Each cloud of rows lies close to a flat space through zero, with a little noise off it. After each cloud: how many dimensions does that space have?

Rapuz (13 x 6):
-8  2  6  8  -5  1
2  5  -66  -22  55  -17
7  5  -33  -18  26  -11
22  6  28  -12  -32  11
-19  -7  53  35  -44  16
-37  -12  30  48  -11  7
-37  -8  29  49  -8  5
-10  -7  30  18  -23  8
-22  -2  -1  21  5  1
20  2  -22  -21  14  -2
-6  -2  32  18  -24  7
12  6  -9  -20  8  1
7  6  -50  -27  45  -14
 -> 2

Fuzag (13 x 6):
15  -21  10  -10  22  -8
25  -35  15  -13  30  -9
8  -13  5  -6  12  -3
-5  7  -4  2  -7  4
31  -43  14  -19  40  -15
-7  9  -5  -1  -9  6
-7  4  -3  6  -6  1
-34  48  -14  18  -44  13
26  -31  11  -10  27  -7
-30  49  -18  20  -43  14
-29  42  -16  15  -35  12
48  -63  22  -26  60  -18
-11  19  -7  6  -15  7
 -> 1

Fanek, 13 rows:
22  -1  11  -19  11  -15
18  -2  0  -1  7  -2
-10  -10  18  -28  -13  -35
-11  7  -24  28  16  66
-28  21  -8  30  2  21
15  17  -9  19  18  18
-25  3  -16  28  -7  29
-61  23  1  12  0  36
-36  27  -5  10  30  70
-3  -27  3  -16  -24  -23
36  -21  -25  20  -1  17
-12  -24  -15  21  -37  -14
31  13  17  -24  26  -18
 -> 4

Dabe (13 x 6):
-9  29  13  -34  47  -14
-12  -24  -35  54  -15  -44
-46  -8  4  35  -6  -22
-7  29  29  -18  12  26
4  4  20  -29  -11  36
4  -4  -8  32  -18  3
-24  -44  -21  1  -8  -42
-15  -15  -21  39  -8  -34
18  28  11  23  -10  34
33  -3  -27  10  5  -16
13  -13  -19  -11  8  -18
-4  -16  -30  -14  19  -47
-5  -7  -11  -8  13  -24
 -> 4

Fel, 13 rows:
11  37  16  0  -8  -17
4  1  4  7  1  -4
-17  -2  -10  16  22  23
40  16  19  -27  -58  -36
-8  -5  15  27  18  -16
-9  -41  4  43  16  -2
1  45  -9  8  -2  24
-8  47  10  -34  3  -12
18  -9  19  -13  -23  -29
-6  20  0  4  14  -2
-32  -44  2  -31  39  -9
6  49  -3  -13  -10  18
-26  -61  -12  35  40  11
 -> 4

30  28  10  8  -2  47
-27  -13  -16  -34  -20  -31
-27  -14  -13  19  32  8
-17  -9  -24  0  46  10
5  5  25  13  -40  0
-48  -10  -19  -11  -13  -2
16  -8  -13  -20  34  -20
-9  9  0  17  5  34
5  19  32  53  -25  50
-5  -12  -22  -39  14  -31
32  12  32  6  -31  -6
-13  13  7  -7  -47  15
-11  -4  2  38  19  26
 -> 4

Sego, 13 rows:
37  12  -33  10  10  41
-6  -19  16  -12  8  12
29  36  -34  17  0  -3
-10  -2  18  -23  13  -4
-19  7  -12  36  -40  -51
-1  -6  -11  27  -22  -9
2  -2  -8  11  -9  -2
-29  -13  21  -3  -11  -25
-4  43  -4  -9  2  -44
15  24  -11  -5  13  0
13  28  -44  60  -45  -37
9  18  5  -29  26  6
-37  0  23  -3  -20  -53
 -> 3

20  13  -9  13  21  8
-50  -40  20  -36  -16  4
31  41  -42  36  3  -11
10  13  -16  -2  27  19
-4  8  -20  19  -19  -23
-15  -29  34  -12  20  14
17  21  -16  23  -19  -21
-31  -29  26  -53  3  30
40  -2  52  -14  47  40
-34  -17  -15  22  -19  -33
6  14  -16  -9  -3  8
-6  -6  -1  21  5  -15
-2  -2  7  -5  -25  -11
 -> 4

tur (12 x 6):
53  19  65  -39  17  14
-13  -6  -16  11  -3  -5
-21  -10  -26  15  -8  -7
7  4  8  -6  0  3
51  18  65  -42  17  15
-21  -10  -29  18  -6  -6
51  22  66  -37  16  20
4  -3  4  -2  0  2
-11  -5  -16  10  -7  -2
-4  -3  -6  2  0  -2
9  6  17  -9  2  2
-37  -18  -47  31  -13  -14
 -> 1

razo (12 x 6):
-18  18  33  15  5  -23
2  15  25  15  4  -14
57  -23  -11  -6  2  1
22  -22  -33  -13  3  23
-37  -3  -9  13  -10  29
34  -49  5  32  -7  47
9  14  54  33  9  -20
10  -11  0  3  0  4
49  -28  -17  0  -1  17
25  7  8  -11  7  -28
-13  21  29  24  5  -11
-49  49  12  -16  0  -34
 -> 3

zut, 13 rows:
3  13  -23  4  -3  -17
-3  -5  11  -4  -1  -6
-7  0  -9  1  -5  -23
4  11  -26  4  -4  -6
2  2  -10  3  -4  -14
0  -5  11  -2  7  16
-1  -4  11  -1  2  8
-4  -19  75  -10  22  77
-2  -10  29  -6  7  25
4  17  -58  7  -17  -56
22  27  -30  11  3  32
23  22  -41  15  -5  14
40  50  -75  22  -9  24
 -> 2

5  -14  18  25  -2  5
-28  9  -7  -32  2  -13
-60  32  -27  -83  3  -26
62  -14  1  59  -1  27
36  -2  -3  31  0  14
20  3  -7  13  -1  9
2  -2  -3  5  -2  2
-2  8  -6  -14  1  -6
-16  -16  22  10  -3  2
65  -10  -7  52  0  25
-13  14  -10  -28  1  -8
32  17  -32  -7  1  5
-23  -18  30  12  -3  -6
 -> 2

-16  -13  6  17  6  -12
-5  -11  0  2  11  -12
-12  12  26  40  0  -31
5  17  10  32  -9  -57
-19  -31  9  2  32  9
-10  -15  -14  4  -12  -10
-15  -5  2  24  -15  -8
2  15  16  39  -1  -71
-7  16  25  40  -10  -26
22  39  1  28  -42  -50
30  42  13  13  -12  -35
-7  -16  -31  17  -46  -36
10  22  -1  0  -29  17
 -> 4

rosad, 7 rows:
11  -24  -13  -7  26  7
3  7  7  3  -15  -31
30  -31  22  27  10  14
35  -29  31  37  0  1
-33  19  -33  -36  14  25
-10  14  -4  -6  1  18
18  9  49  48  -39  15
 -> 3

Goz, 13 rows:
-3  26  -36  -7  22  -4
9  44  32  6  19  -1
-4  -30  -36  7  18  -7
-2  -14  19  10  -11  6
2  -36  -4  -4  -5  -16
5  35  2  -9  8  10
-24  -21  18  -25  -59  31
0  68  19  -23  -2  18
4  -10  -1  28  19  6
0  7  6  -32  -7  -23
30  51  -10  26  65  -20
-8  -48  -18  -16  -26  -14
-7  -20  -37  -11  1  -4
 -> 4

kon, 9 rows:
23  -2  -20  -15  -2  77
3  15  -3  -16  -10  -18
29  -3  -29  -23  3  79
-12  -11  16  23  8  -16
9  7  -8  -8  -10  -8
13  -15  -6  8  10  62
9  3  -8  -11  -5  16
-1  1  -4  -6  -2  2
-31  -25  37  36  18  -38
 -> 2

-7  -27  56  -14  -3  -31
-26  -18  35  -3  17  -10
-19  9  -26  -3  25  18
14  1  0  3  -35  -13
-46  -17  37  8  23  -6
-18  -24  38  -31  21  -27
19  -26  47  -36  22  -22
-6  -6  13  -5  1  -7
 -> 4

1  5  -3  -4  0  -6
-1  27  -30  -12  -5  -34
2  21  -25  -10  -5  -22
2  -16  20  9  1  19
2  -3  1  0  0  2
0  10  -14  -11  -1  -11
-3  -59  60  35  1  63
1  39  -44  -29  -2  -46
-1  -52  53  33  2  57
1  13  -18  -11  0  -17
-4  15  -20  -11  -1  -14
2  -2  1  2  0  3
2  -37  44  24  5  41
 -> 1

roli, 6 rows:
-17  -15  34  -33  17  -30
-16  -15  34  -31  18  -27
8  5  -16  13  -9  12
-25  -23  50  -49  25  -43
5  3  -6  7  -4  7
-13  -12  26  -25  13  -23
 -> 1

-46  -19  -2  19  -3  -28
-11  5  -13  10  9  -9
13  -7  18  -14  -12  10
-38  8  -35  34  21  -30
-19  16  -36  24  23  -19
26  -22  44  -30  -28  23
-4  1  -2  3  1  -2
17  42  -50  13  32  0
23  35  -37  5  25  7
-5  18  -30  14  19  -9
-20  7  -23  18  15  -16
-53  -9  -18  31  8  -33
25  -19  42  -27  -24  23
 -> 2

suz (13 x 6):
-3  63  2  19  10  -28
-10  65  -1  4  5  -27
-4  -43  -38  -2  7  23
-15  -3  -47  -37  10  29
-13  41  9  19  -20  -40
8  -8  11  -5  17  18
-5  -3  7  -32  -6  7
-18  14  -27  14  -18  -20
12  6  10  36  4  -14
13  -37  4  6  8  27
25  4  20  13  35  20
-11  -15  -20  -41  12  26
17  -8  64  -4  -9  -4
 -> 4

ruda:
3  1  -1  11  -23  -10
27  2  31  31  7  -30
-4  -14  1  -25  46  30
10  11  -2  19  -30  -7
11  -3  -2  -4  12  16
-40  4  -33  -33  -46  26
-22  -4  -21  -29  1  26
49  1  4  33  24  21
17  0  7  4  29  18
-24  -4  -34  -40  -17  49
3  4  -15  -12  -8  28
16  5  -18  2  -10  37
24  -16  9  -14  69  40
 -> 3

-26  18  -7  10  -3  -8
0  -8  16  -6  -21  16
35  18  -24  42  -40  36
-10  4  2  -12  -22  4
21  -21  18  0  -3  16
4  2  -8  -55  -6  -9
4  -15  21  -74  -20  5
-31  15  -17  -48  1  -26
-1  11  -11  43  18  -7
-17  4  0  -16  3  -11
30  17  -31  53  6  11
-54  11  -5  -18  17  -35
-18  23  -26  -39  -10  -20
 -> 4

20  -27  33  5  -1  20
-12  -3  -2  9  -13  8
36  22  14  32  -4  -4
13  -14  18  1  12  0
-49  -37  -7  -22  1  9
-11  -18  8  -13  31  -25
14  22  -4  10  11  -16
41  -17  47  10  41  -25
-28  -41  15  -10  9  2
65  3  37  -1  12  6
27  -17  31  -40  48  -21
25  42  -22  9  -30  10
19  19  1  28  -20  12
 -> 4

-7  10  -10  7  -8  -6
-10  16  -14  20  -17  -11
21  -42  34  -35  45  21
26  -41  33  -33  41  22
12  -26  18  -22  20  9
13  -22  21  -17  22  10
 -> 1

fuzi:
-12  -63  4  4  -37  -15
-27  -34  28  25  18  -17
-4  -38  -5  -5  -24  -4
-13  4  15  17  34  -5
19  -4  -19  -22  -35  9
2  5  3  0  7  1
4  23  -10  -6  6  6
25  21  -25  -31  -27  18
20  6  -26  -24  -30  12
-2  -10  4  4  0  -1
-5  -8  0  8  2  -1
5  -32  -11  -9  -43  -1
-42  -6  54  52  86  -25
 -> 2

0  -1  -8  -23  -17  -1
7  -2  -20  -38  -22  -11
19  -4  -4  -21  38  -8
11  65  -5  57  -16  17
-40  -39  6  -15  -56  -3
1  39  -6  22  0  16
-18  -3  16  18  34  13
-14  -21  -5  -29  -16  -6
-5  15  7  22  15  15
-35  -45  5  -27  -53  -6
-23  14  -4  9  -36  11
-42  -39  13  -10  -24  10
23  -13  3  0  6  -18
 -> 4

vofu, 9 rows:
20  -18  3  3  0  -50
0  -16  45  35  20  12
-13  0  14  2  -1  8
-11  16  -22  -7  -3  39
-19  2  41  48  23  70
-7  12  -26  -36  -18  -25
0  1  -23  -24  -12  -12
7  -1  -17  -10  -6  1
37  -18  -25  29  16  33
 -> 3

Zuvo:
-14  5  -41  17  45  26
-24  24  19  32  12  14
22  -17  2  -30  -24  -21
-14  17  35  20  -10  -2
13  -11  -14  -18  -4  -7
17  -10  17  -19  -30  -21
-4  6  19  8  -9  -2
-40  38  31  54  20  26
1  -6  -36  -3  24  11
-9  8  23  10  -8  -1
16  -16  -15  -21  -7  -8
-18  7  -45  22  54  33
36  -30  -6  -48  -35  -32
 -> 2

gaz, 8 rows:
16  -10  -2  9  56  30
-10  10  0  -8  -46  -25
-11  -6  -2  -9  10  0
62  21  -4  51  -49  -13
-31  -5  1  -24  -4  -3
-37  4  4  -25  -23  -13
27  3  -4  20  -8  2
43  9  0  35  -9  7
 -> 2

3  23  -7  -13  17  2
10  15  24  49  -19  12
7  31  42  20  -45  22
5  11  44  41  -42  14
21  24  19  32  -25  22
5  38  23  -7  -18  15
-10  4  -5  -44  3  -5
-10  -10  5  -3  0  -8
4  30  17  15  -2  7
11  13  -60  -48  51  -4
7  9  37  26  -45  19
11  -11  -15  15  5  4
6  4  -4  37  23  -4
 -> 4

8  4  0  -6  -15  3
3  8  7  19  -37  36
15  22  -2  17  -60  41
-12  -1  -18  14  29  -9
-10  -23  13  -21  42  -32
-30  -47  52  2  28  13
-14  -24  11  -16  48  -32
4  18  -27  11  -3  -3
-16  -42  55  -20  14  6
-20  -7  -8  21  25  0
-2  7  -18  7  11  -9
 -> 3
